Below is a small trained network, with its code and all its weights. Each question gives an input and a target symbol and asks what happens when units are switched off, that is, made to give their printed mean instead of their output.

import numpy as np


def w(rows, s, z=0):
    codes = np.array(rows[::2]) - 128.0
    scale = np.full(codes.shape[1], s)
    scale[-1] = z or s
    return codes * scale


def f(y):
    return y / 2 * (1 + np.tanh(0.7978845608 * (y + 0.044715 * y**3)))


def softmax(a):
    e = np.exp(a - a.max(-1, keepdims=True))
    return e / e.sum(-1, keepdims=True)


def log_softmax(a):
    a = a - a.max(-1, keepdims=True)
    return a - np.log(np.exp(a).sum(-1, keepdims=True))


def net(x, mask):
    ids = ['αβγδεζηθλμξστφψω'.index(c) for c in x.split()]
    T = len(ids)
    res = E[ids] + P[:T]
    r = res
    for j in range(2):
        rows = slice(2 * j, 2 * j + 2)
        q, k, v = (r @ M[0][rows].T for M in (Q, K, V))
        z = softmax(np.where(np.tri(T) > 0, q @ k.T / 2**0.5, -1e9)) @ v
        o = O[0][rows]
        res = res + np.where(mask[j], z, o[:, -1]) @ o[:, :-1]
    y = f(res @ A[0][:, :-1].T + A[0][:, -1])
    res = res + np.where(mask[2:14], y, B[0][:, -1]) @ B[0][:, :-1]
    return log_softmax(res[-1] @ U[:, :-1].T + U[:, -1])


Q, K, V, O, A, B = {}, {}, {}, {}, {}, {}
E = w([
[106,157,163,100],'α',
[102,160,147,138],'β',
[105,141,100,147],'γ',
[103,152,142,118],'δ',
[108,135,122,105],'ε',
[251,119,152,168],'ζ',
[104,105,42,141],'η',
[102,149,127,137],'θ',
[105,174,156,149],'λ',
[110,134,100,123],'μ',
[105,120,73,134],'ξ',
[107,107,59,121],'σ',
[108,137,128,108],'τ',
[108,121,99,99],'φ',
[104,159,122,158],'ψ',
[104,182,181,135],'ω',
],0.027)
P = w([
[99,104,146,150],'0',
[130,253,57,112],'1',
[143,183,105,135],'2',
[119,198,74,127],'3',
[70,76,143,171],'4',
[61,136,81,163],'5',
],0.014)
Q[0] = w([
[213,220,80,84],'h0',
[250,43,188,153],'h0',
[139,119,160,91],'h1',
[118,132,147,83],'h1',
],0.015)
K[0] = w([
[83,31,184,165],'h0',
[5,164,105,102],'h0',
[117,122,126,112],'h1',
[120,149,133,111],'h1',
],0.026)
V[0] = w([
[128,178,197,159],'h0',
[122,114,169,3],'h0',
[228,144,132,142],'h1',
[74,132,134,150],'h1',
],0.018)
O[0] = w([
[172,61,133,2,57],'h0',
[26,105,175,88,3],'h0',
[110,24,162,169,44],'h1',
[150,142,96,77,182],'h1',
],0.016,0.0069)
A[0] = w([
[168,143,193,130,131],'n0',
[3,143,127,122,71],'n1',
[164,172,156,99,175],'n2',
[84,102,147,53,28],'n3',
[60,188,116,147,49],'n4',
[4,115,127,128,148],'n5',
[35,168,86,89,247],'n6',
[98,145,114,173,41],'n7',
[97,33,148,116,75],'n8',
[152,173,105,98,75],'n9',
[131,147,128,15,76],'n10',
[174,133,107,59,184],'n11',
],0.014,0.011)
B[0] = w([
[109,170,103,124,135],'n0',
[179,86,105,80,164],'n1',
[137,141,71,129,175],'n2',
[137,87,156,247,154],'n3',
[109,30,126,139,225],'n4',
[237,91,117,85,155],'n5',
[98,184,197,171,253],'n6',
[107,82,125,65,187],'n7',
[115,182,112,125,155],'n8',
[176,118,108,103,198],'n9',
[82,115,104,86,201],'n10',
[120,129,183,127,200],'n11',
],0.014,0.031)
U = w([
[203,119,41,59,20],'α',
[48,60,126,48,31],'β',
[67,154,87,52,135],'γ',
[124,180,168,111,213],'δ',
[100,53,35,21,33],'ε',
[188,224,210,229,238],'ζ',
[124,184,45,140,171],'η',
[112,106,254,150,2],'θ',
[21,90,103,152,179],'λ',
[136,155,152,97,228],'μ',
[44,217,165,124,97],'ξ',
[180,44,7,114,39],'σ',
[105,213,93,91,204],'τ',
[197,17,137,84,114],'φ',
[160,139,137,160,116],'ψ',
[214,233,126,156,122],'ω',
],0.0078)

Each question gives the input, a string of symbols that net reads in full, and the target symbol t.
The units are the heads (2 rows each of Q, K, V and O) and the neurons (one row each of A and B). Each row of codes is followed by its name. A weight is (code - 128) times the scale printed after its matrix; where a second scale follows, it is the last column's (O, A, B and U).
mask holds one flag per unit, heads first, then neurons. A switched-off unit (its flag False) gives its mean, the last column of its rows in O or B, instead of its output. The means were averaged over made-up inputs and are rounded, as every weight is.
A unit's drop is (log p(t) with every unit on - log p(t) with that unit switched off) / (log p(t) with every unit on - log p(t) with every unit switched off).
The circuit of an input: a set's keep is (log p(t) with only the set's units on - log p(t) with every unit switched off) / (log p(t) with every unit on - log p(t) with every unit switched off). Starting from the 12 units with the biggest drops (on a tie, the unit counted first), units are removed one at a time, each time the one whose removal leaves the highest keep (on an exact tie, the one counted first), for as long as the keep stays at least 0.8.
units of the circuit, in order: the units of the circuit, biggest drop first
unit that matters most: the unit with the biggest drop
top k neurons: the k neurons with the biggest drops, biggest first
heads that matter: for each layer, one digit per head in row order, 1 if its drop is at least 0.15 and else 0, layers parted by /
input ξ σ σ, target η: unit that matters most	h0
input σ ω α λ, target λ: top 3 neurons	n4, n7, n5
input σ β η, target λ: top 3 neurons	n4, n7, n5
input β δ ω ψ τ σ, target β: top 3 neurons	n10, n11, n3
input ζ μ φ θ φ ω, target ω: heads that matter	11
input σ φ α, target λ: units of the circuit, in order	h0, n4, n7
input λ σ ω σ α ω, target β: units of the circuit, in order	h0, n10, n11
input ζ φ σ σ ξ σ, target σ: heads that matter	01
input ψ ω γ, target α: units of the circuit, in order	h0, n6, n4
input δ ψ λ, target ξ: units of the circuit, in order	h0, n4, n5, n1
input φ η γ, target φ: units of the circuit, in order	h0, n5, n1
input λ σ φ φ, target ε: units of the circuit, in order	h0, n10
input σ ω σ δ, target λ: units of the circuit, in order	h0, n4
input γ α σ σ, target ω: units of the circuit, in order	h0, n4
input φ φ φ σ α, target φ: units of the circuit, in order	h0, n5
input τ λ σ ψ σ α, target λ: units of the circuit, in order	h0, n4
input α σ α ψ φ ψ, target θ: units of the circuit, in order	h0, n6, n3
input ξ σ σ θ, target η: top neuron	n11
input λ σ α σ μ ω, target θ: top 4 neurons	n3, n6, n10, n11
input α σ σ ω η φ, target λ: top 4 neurons	n4, n7, n5, n11
input μ ω φ ζ β, target ζ: top 3 neurons	n4, n7, n10
